Below is a small trained network, with its code and all its weights. Each question gives an input and a class and asks what happens when units are switched off, that is, made to give their printed mean instead of their output.

import numpy as np


def w(rows, s, z=0):
    codes = np.array(rows[::2]) - 128.0
    scale = np.full(codes.shape[1], s)
    scale[-1] = z or s
    return codes * scale


def norm(h):
    return h / np.sqrt((h * h).mean(-1, keepdims=True) + 1e-5)


def f(y):
    return y / 2 * (1 + np.tanh(0.7978845608 * (y + 0.044715 * y**3)))


def log_softmax(a):
    a = a - a.max(-1, keepdims=True)
    return a - np.log(np.exp(a).sum(-1, keepdims=True))


def net(x, mask):
    res = np.array(x, float).reshape(1, 5) / 4 @ E
    u = 0
    for l in range(2):
        y = f(norm(res) @ A[l][:, :-1].T + A[l][:, -1])
        res = res + np.where(mask[u : u + 8], y, B[l][:, -1]) @ B[l][:, :-1]
        u += 8
    return log_softmax(norm(res)[-1] @ U[:, :-1].T + U[:, -1])


A, B = {}, {}
E = w([
[86,113,103,130,126,1,98,127],'x0',
[101,182,129,143,126,133,93,139],'x1',
[85,114,140,185,100,132,157,197],'x2',
[203,154,91,62,113,113,111,252],'x3',
[54,125,150,53,142,153,114,154],'x4',
],0.0088)
A[0] = w([
[214,140,70,239,121,102,168,124,13],'L0N1',
[155,192,90,107,198,181,102,94,104],'L0N2',
[49,52,147,61,175,170,120,178,1],'L0N3',
[73,98,148,94,199,156,81,163,54],'L0N4',
[114,119,207,181,71,209,181,198,138],'L0N5',
[159,35,224,100,122,79,245,148,86],'L0N6',
[53,117,118,176,52,66,163,192,35],'L0N7',
[79,254,155,197,130,138,68,163,15],'L0N8',
],0.0086,0.0043)
B[0] = w([
[93,204,177,104,46,140,119,104,209],'L0N1',
[169,44,151,116,132,148,141,119,179],'L0N2',
[67,240,142,88,53,128,119,103,163],'L0N3',
[133,219,142,149,29,125,136,88,146],'L0N4',
[160,10,157,102,114,111,165,110,254],'L0N5',
[74,138,38,182,123,176,38,164,179],'L0N6',
[151,27,179,106,101,116,142,119,207],'L0N7',
[77,107,52,155,108,182,43,148,164],'L0N8',
],0.013,0.0051)
A[1] = w([
[167,152,145,79,153,103,148,235,122],'L1N1',
[49,109,167,162,189,139,167,69,3],'L1N2',
[164,136,91,72,155,129,81,57,74],'L1N3',
[122,150,217,136,211,113,218,159,68],'L1N4',
[115,72,101,148,116,131,80,138,186],'L1N5',
[202,137,118,214,81,116,120,111,115],'L1N6',
[111,110,11,137,108,198,77,107,157],'L1N7',
[95,112,121,131,138,10,78,128,51],'L1N8',
],0.013,0.0066)
B[1] = w([
[111,200,126,245,153,96,166,59,220],'L1N1',
[183,240,102,222,131,66,180,161,178],'L1N2',
[73,9,60,163,52,74,43,183,178],'L1N3',
[75,244,62,133,240,175,151,118,118],'L1N4',
[192,183,83,161,158,123,95,137,254],'L1N5',
[22,197,136,36,125,126,126,149,189],'L1N6',
[115,210,138,83,237,158,104,233,202],'L1N7',
[157,75,188,46,199,255,183,138,200],'L1N8',
],0.012,0.0068)
U = w([
[42,248,199,45,18,100,126,63,108],'0',
[197,241,97,247,185,38,207,92,163],'1',
[222,74,220,41,228,213,214,109,100],'2',
[77,179,6,152,198,202,37,225,2],'3',
[128,28,97,179,54,69,86,139,234],'4',
],0.017,0.0094)

Each question gives the input, the list of numbers given to net, and the class t.
The units are the neurons (one row each of A and B). Each row of codes is followed by its name. A weight is (code - 128) times the scale printed after its matrix; where a second scale follows, it is the last column's (A, B and U).
mask holds one flag per neuron, layer by layer. A switched-off neuron (its flag False) gives its mean, the last column of its row in B, instead of its output. The means were averaged over made-up inputs and are rounded, as every weight is.
A unit's drop is (log p(t) with every unit on - log p(t) with that unit switched off) / (log p(t) with every unit on - log p(t) with every unit switched off).
The circuit of an input: a set's keep is (log p(t) with only the set's units on - log p(t) with every unit switched off) / (log p(t) with every unit on - log p(t) with every unit switched off). Starting from the 12 units with the biggest drops (on a tie, the unit counted first), units are removed one at a time, each time the one whose removal leaves the highest keep (on an exact tie, the one counted first), for as long as the keep stays at least 0.8.
units of the circuit, in order: the units of the circuit, biggest drop first
most important unit: the unit with the biggest drop
k most important neurons: the k neurons with the biggest drops, biggest first
k most important neurons of layer l: the k neurons of layer l with the biggest drops, biggest first
input [6,-3,8,1,8], class 0: 2 most important neurons of layer 0 -> L0N3; L0N4
input [8,3,0,8,8], class 0: 3 most important neurons -> L0N3; L1N5; L0N4
input [6,-4,-1,-5,1], class 2: 2 most important neurons -> L1N8; L1N1
input [-8,3,3,-4,-6], class 2: most important unit -> L0N5
input [-2,-4,7,0,4], class 4: 2 most important neurons of layer 0 -> L0N5; L0N6
input [5,0,-7,-5,-1], class 4: 2 most important neurons -> L1N3; L0N6
input [-7,2,-1,-8,-8], class 0: 3 most important neurons of layer 1 -> L1N6; L1N5; L1N1
input [-8,2,8,0,-8], class 0: 2 most important neurons -> L0N1; L1N6
input [5,2,5,4,0], class 2: 2 most important neurons of layer 1 -> L1N8; L1N3
input [4,-7,-5,-6,-3], class 3: 3 most important neurons of layer 0 -> L0N6; L0N5; L0N7
input [-3,4,8,8,7], class 1: 4 most important neurons -> L1N1; L0N1; L1N6; L1N3
input [-6,4,6,-5,3], class 2: 4 most important neurons -> L0N5; L1N3; L1N1; L0N1
input [1,7,7,-2,-5], class 3: 2 most important neurons of layer 1 -> L1N5; L1N7
input [3,6,0,-5,-6], class 0: most important unit -> L0N1
input [-3,-2,8,3,2], class 4: units of the circuit, in order -> L0N5; L1N8
input [-4,4,8,7,0], class 4: 2 most important neurons of layer 0 -> L0N5; L0N8
input [-3,-5,3,7,-8], class 0: 2 most important neurons -> L0N1; L1N6
input [3,8,6,8,-1], class 1: 2 most important neurons -> L1N1; L0N6
input [1,-1,-7,-1,-6], class 4: 2 most important neurons -> L1N3; L0N4
input [-6,-3,-2,8,-6], class 1: units of the circuit, in order -> L1N1
